Below is a small trained network, with its code and all its weights. Each question gives an input and a class and asks what happens when units are switched off, that is, made to give their printed mean instead of their output.

import numpy as np


def w(rows, s, z=0):
    codes = np.array(rows[::2]) - 128.0
    scale = np.full(codes.shape[1], s)
    scale[-1] = z or s
    return codes * scale


def f(y):
    return y / 2 * (1 + np.tanh(0.7978845608 * (y + 0.044715 * y**3)))


def log_softmax(a):
    a = a - a.max(-1, keepdims=True)
    return a - np.log(np.exp(a).sum(-1, keepdims=True))


def net(x, mask):
    res = np.array(x, float).reshape(1, 8) / 4 @ E
    y = f(res @ A[0][:, :-1].T + A[0][:, -1])
    res = res + np.where(mask, y, B[0][:, -1]) @ B[0][:, :-1]
    return log_softmax(res[-1] @ U[:, :-1].T + U[:, -1])


A, B = {}, {}
E = w([
[131,117,118,125,134],'x0',
[119,46,201,226,126],'x1',
[133,132,136,125,128],'x2',
[59,200,149,138,253],'x3',
[128,131,130,129,127],'x4',
[111,140,125,140,114],'x5',
[123,141,137,132,121],'x6',
[221,192,85,196,129],'x7',
],0.014)
A[0] = w([
[140,90,160,96,127,128],'n0',
[69,147,105,44,147,127],'n1',
[126,180,81,41,113,254],'n2',
[187,187,94,211,203,56],'n3',
[252,136,87,172,36,121],'n4',
[154,187,50,62,100,196],'n5',
[120,58,147,52,3,200],'n6',
[174,146,113,108,92,146],'n7',
[51,86,181,122,187,147],'n8',
[142,91,113,204,118,149],'n9',
],0.018,0.0094)
B[0] = w([
[119,154,125,158,90,156],'n0',
[156,167,169,79,195,206],'n1',
[128,177,73,60,202,238],'n2',
[171,157,63,107,14,210],'n3',
[100,84,176,199,214,248],'n4',
[48,117,44,190,149,233],'n5',
[169,162,43,127,24,255],'n6',
[114,112,95,175,146,177],'n7',
[2,95,106,127,98,223],'n8',
[150,98,187,131,90,186],'n9',
],0.03,0.026)
U = w([
[171,190,26,115,159,166],'0',
[17,100,115,162,218,192],'1',
[159,110,150,115,39,213],'2',
[156,66,217,193,170,4],'3',
[68,155,163,1,233,2],'4',
],0.0088,0.0054)

Each question gives the input, the list of numbers given to net, and the class t.
The units are the neurons (one row each of A and B). Each row of codes is followed by its name. A weight is (code - 128) times the scale printed after its matrix; where a second scale follows, it is the last column's (A, B and U).
mask holds one flag per neuron, in row order. A switched-off neuron (its flag False) gives its mean, the last column of its row in B, instead of its output. The means were averaged over made-up inputs and are rounded, as every weight is.
A unit's drop is (log p(t) with every unit on - log p(t) with that unit switched off) / (log p(t) with every unit on - log p(t) with every unit switched off).
The circuit of an input: a set's keep is (log p(t) with only the set's units on - log p(t) with every unit switched off) / (log p(t) with every unit on - log p(t) with every unit switched off). Starting from all 10 units, units are removed one at a time, each time the one whose removal leaves the highest keep (on an exact tie, the one counted first), for as long as the keep stays at least 0.8.
circuit, biggest first: the units of the circuit, biggest drop first
most important unit: the unit with the biggest drop
top k neurons: the k neurons with the biggest drops, biggest first
drop of u: that unit's drop, to one decimal
input [6,1,4,-1,6,7,1,5], class 3: circuit, biggest first	(n8; n2; n4)
input [-8,-8,5,2,5,-3,-1,-8], class 4: top neuron	(n1)
input [-7,2,7,3,-6,-5,-5,3], class 2: circuit, biggest first	(n2; n5)
input [-1,7,1,-1,-4,4,7,8], class 3: top 2 neurons	(n4; n6)
input [4,1,4,6,-2,-7,-1,8], class 2: circuit, biggest first	(n2; n3)
input [8,-4,4,5,4,0,7,0], class 4: top 2 neurons	(n6; n1)
input [4,-1,7,0,0,7,7,8], class 1: top 2 neurons	(n4; n6)
input [-4,7,-1,-4,5,-7,4,1], class 3: top 2 neurons	(n4; n3)
input [-3,-8,7,1,-7,4,2,-1], class 4: top 3 neurons	(n6; n2; n1)
input [4,8,-8,0,-6,8,-4,5], class 3: top 2 neurons	(n6; n4)
input [-8,-3,-3,2,-7,7,-8,0], class 4: top 3 neurons	(n6; n3; n4)
input [2,2,4,0,1,-3,5,7], class 3: drop of n4	0.6
input [-7,-3,-4,-8,-2,5,-8,4], class 1: drop of n4	2.4
input [-2,5,-1,-7,6,0,-7,-4], class 2: drop of n6	0.2
input [6,-2,2,1,8,-2,-1,-4], class 4: most important unit	n3
